W =
[[144 123 144 136 106 125 122 134 115 118 133]
 [144 158 144 123 104 154 137 132 139 118 131]
 [140 120 146 132 153 123 145 132 148 127 128]]
Rows and columns are counted from 1.
row 1 col 1 = 144
row 2 col 9 = 139
row 1 col 11 = 133
row 1 col 8 = 134
row 3 col 8 = 132
row 2 col 2 = 158
row 2 col 7 = 137
row 2 col 8 = 132
row 2 col 6 = 154
row 1 col 2 = 123
row 2 col 10 = 118

X =
[[109 122 131 136 115 122 126 137 126]
 [126 132 128 124 117 127 121 134 120]
 [131 125 128 122 133 129 137 128 134]
 [114 123 127 141 155 118 130 134 123]
 [138 122 132 126 130 136 127 127 127]
 [115 121 131 126 104 128 134 122 123]
 [123 119 126 135 117 123 127 134 126]
 [129 131 127 112 124 126 128 132 121]]
Indices start at 1.
(1, 1) = 109
(7, 4) = 135
(8, 3) = 127
(3, 3) = 128
(8, 5) = 124
(4, 5) = 155
(3, 9) = 134
(1, 8) = 137
(5, 6) = 136
(6, 1) = 115
(8, 8) = 132
(7, 5) = 117
(5, 3) = 132
(5, 4) = 126
(7, 6) = 123
(3, 1) = 131
(4, 6) = 118
(5, 2) = 122
(8, 4) = 112
(6, 9) = 123
(1, 3) = 131
(2, 9) = 120
(8, 2) = 131
(7, 1) = 123
(8, 1) = 129
(2, 1) = 126
(2, 6) = 127

x =
137	135	109	116	124	128	124
135	134	116	130	124	133	131
116	130	142	136	132	122	132
132	126	126	129	124	129	129
119	135	139	148	125	115	150
120	133	135	143	126	119	147
127	133	125	120	129	123	120
104	149	117	149	132	139	107
Rows and columns are counted from 1.
row 1 col 1 => 137
row 4 col 6 => 129
row 3 col 3 => 142
row 2 col 4 => 130
row 7 col 1 => 127
row 3 col 2 => 130
row 6 col 5 => 126
row 4 col 3 => 126
row 2 col 5 => 124
row 8 col 2 => 149
row 2 col 2 => 134
row 1 col 7 => 124
row 8 col 3 => 117
row 4 col 1 => 132
row 1 col 4 => 116
row 6 col 1 => 120
row 7 col 5 => 129
row 5 col 4 => 148
row 6 col 3 => 135
row 7 col 3 => 125

m =
155  109  155  148  117  114  134  113  134  157  110  154  106  131  104  104
124  131  125  124  135  134  128  133  123  124  131  128  133  128  130  130
104  147  109  113  148  154  128  152  117  101  150  109  157  123  152  154
146  122  144  142  115  115  132  119  137  148  121  137  113  131  118  117
Rows and columns are counted from 1.
(1, 1): 155
(3, 8): 152
(3, 16): 154
(1, 11): 110
(2, 1): 124
(2, 16): 130
(4, 5): 115
(1, 10): 157
(3, 15): 152
(4, 11): 121
(2, 15): 130
(3, 14): 123
(2, 4): 124
(1, 5): 117
(3, 9): 117
(4, 3): 144
(1, 13): 106
(4, 4): 142

A =
109  118  125  120  150  145  127  119  146  116  120  116
113  131  112  137  145  127  125  140  149  131  141  140
Indices start at 1.
(1, 1) -> 109
(2, 2) -> 131
(1, 8) -> 119
(2, 7) -> 125
(2, 6) -> 127
(1, 2) -> 118
(1, 11) -> 120

a =
[[143 118 112 113]
 [108 138 144 143]
 [140 125 120 119]
 [134 128 120 121]
 [103 150 154 156]
 [103 147 148 148]
 [143 116 114 116]
 [103 151 152 152]
 [133 129 123 122]
 [109 144 147 145]
 [145 117 117 116]
 [109 139 145 143]]
Indices start at 1.
(1, 1) => 143
(9, 3) => 123
(5, 1) => 103
(1, 3) => 112
(11, 4) => 116
(9, 4) => 122
(3, 4) => 119
(7, 4) => 116
(3, 2) => 125
(3, 1) => 140
(10, 1) => 109
(11, 1) => 145
(12, 1) => 109
(12, 4) => 143
(9, 2) => 129
(10, 2) => 144
(2, 3) => 144

grid =
110,121,105,131,116,128,145,130,137,113,118,105,140,122,126
130,134,134,122,126,124,118,122,123,134,131,130,118,132,134
134,127,138,114,133,121,111,122,117,140,136,141,119,139,129
141,132,140,125,136,125,110,125,113,130,121,139,113,139,150
127,130,129,137,126,130,132,127,129,122,131,125,127,117,128
127,122,124,128,133,126,129,133,125,125,125,128,131,127,122
121,134,123,121,137,113,124,138,116,133,122,120,119,138,134
125,125,124,126,134,122,125,135,122,127,125,130,128,128,126
124,132,124,123,143,112,125,140,112,131,122,120,119,140,136
146,129,149,116,144,121,107,123,110,144,139,148,114,142,127
138,110,122,124,120,143,134,112,134,111,110,120,139,138,132
124,113,121,104,130,121,123,122,122,134,129,126,135,150,119
135,134,134,130,141,120,119,134,113,128,118,130,115,134,144
106,125,107,125,128,115,139,140,127,123,125,109,135,125,118
Indices start at 1.
row 1 col 1	110
row 4 col 4	125
row 14 col 7	139
row 9 col 5	143
row 9 col 11	122
row 5 col 10	122
row 9 col 13	119
row 1 col 14	122
row 7 col 12	120
row 12 col 6	121
row 11 col 5	120
row 6 col 8	133
row 3 col 11	136
row 7 col 3	123
row 5 col 7	132
row 12 col 8	122
row 13 col 3	134
row 5 col 1	127
row 1 col 6	128
row 2 col 11	131
row 3 col 10	140
row 10 col 12	148
row 5 col 3	129
row 1 col 5	116
row 9 col 1	124
row 1 col 3	105
row 5 col 9	129
row 13 col 6	120
row 8 col 8	135
row 10 col 14	142
row 13 col 7	119
row 8 col 1	125
row 11 col 9	134
row 8 col 13	128
row 8 col 3	124
row 3 col 14	139
row 5 col 14	117
row 4 col 7	110

arr =
[[123 129 133 127 146 119 133 113]
 [130 128 128 128 132 127 130 129]
 [124 128 130 129 119 129 124 130]
 [130 128 125 127 119 132 125 136]
 [123 127 132 130 112 133 122 131]
 [133 128 124 126 112 134 123 141]
 [133 128 125 127 139 122 132 126]
 [134 127 123 127 110 135 124 143]
 [130 128 128 128 128 128 129 128]
 [126 129 129 127 128 127 129 124]
 [126 129 129 129 128 129 126 129]
 [135 126 121 126 104 139 121 149]
 [126 127 131 129 134 126 130 123]]
Indices start at 1.
(1, 1) => 123
(12, 1) => 135
(9, 7) => 129
(8, 7) => 124
(4, 6) => 132
(11, 7) => 126
(1, 2) => 129
(2, 8) => 129
(8, 1) => 134
(12, 3) => 121
(6, 8) => 141
(3, 6) => 129
(3, 3) => 130
(10, 7) => 129
(7, 1) => 133
(7, 2) => 128
(7, 5) => 139
(3, 5) => 119
(2, 4) => 128
(7, 3) => 125
(9, 4) => 128
(3, 7) => 124
(9, 6) => 128
(3, 2) => 128
(2, 7) => 130
(1, 6) => 119
(6, 1) => 133
(13, 3) => 131
(8, 6) => 135
(11, 6) => 129
(13, 7) => 130
(11, 3) => 129
(10, 2) => 129
(4, 1) => 130

M =
[[113, 124, 146, 140, 104],
 [120, 115, 128, 102, 135],
 [113, 141, 141, 122, 130],
 [133, 121, 122, 145, 105],
 [114, 107, 105, 126, 108]]
Rows and columns are counted from 1.
(1, 1) = 113
(3, 3) = 141
(4, 5) = 105
(5, 5) = 108
(5, 1) = 114
(4, 2) = 121
(3, 4) = 122
(4, 1) = 133
(5, 4) = 126
(2, 1) = 120
(2, 3) = 128

data =
[[131 117 120 134 143 121 124 121 130]
 [129 120 123 134 140 122 125 122 129]
 [128 116 119 137 146 119 123 120 132]
 [128 114 116 137 152 117 122 118 131]
 [128 115 118 136 147 118 123 118 131]]
Indices start at 1.
(1, 1) => 131
(2, 5) => 140
(2, 4) => 134
(5, 4) => 136
(4, 5) => 152
(4, 3) => 116
(5, 7) => 123
(5, 8) => 118
(5, 1) => 128
(3, 7) => 123
(4, 9) => 131
(3, 8) => 120
(3, 2) => 116
(4, 8) => 118

B =
[[128 128 134 122 123 128 133 120 130 134]
 [120 113 119 135 129 128 129 143 127 114]
 [131 129 105 130 126 127 129 131 125 120]
 [148 119 127 128 115 128 130 120 122 122]
 [138 126 113 133 123 125 131 133 119 112]
 [143 122 120 131 116 133 130 128 129 113]
 [140 125 118 132 123 127 136 123 116 119]
 [116 122 121 129 120 122 126 146 126 129]
 [139 125 125 126 126 118 115 125 125 116]
 [121 131 134 126 138 132 133 129 131 138]]
Rows and columns are counted from 1.
(1, 1) -> 128
(10, 8) -> 129
(10, 7) -> 133
(1, 7) -> 133
(4, 9) -> 122
(5, 6) -> 125
(8, 7) -> 126
(10, 1) -> 121
(9, 5) -> 126
(1, 9) -> 130
(1, 8) -> 120
(10, 2) -> 131
(2, 8) -> 143
(9, 3) -> 125
(10, 4) -> 126
(3, 8) -> 131
(3, 5) -> 126
(7, 1) -> 140
(1, 6) -> 128
(5, 3) -> 113
(5, 2) -> 126
(5, 10) -> 112
(3, 1) -> 131
(3, 3) -> 105
(10, 10) -> 138
(9, 1) -> 139
(5, 7) -> 131
(10, 6) -> 132
(4, 2) -> 119
(5, 9) -> 119
(10, 3) -> 134
(8, 9) -> 126
(6, 1) -> 143
(6, 7) -> 130
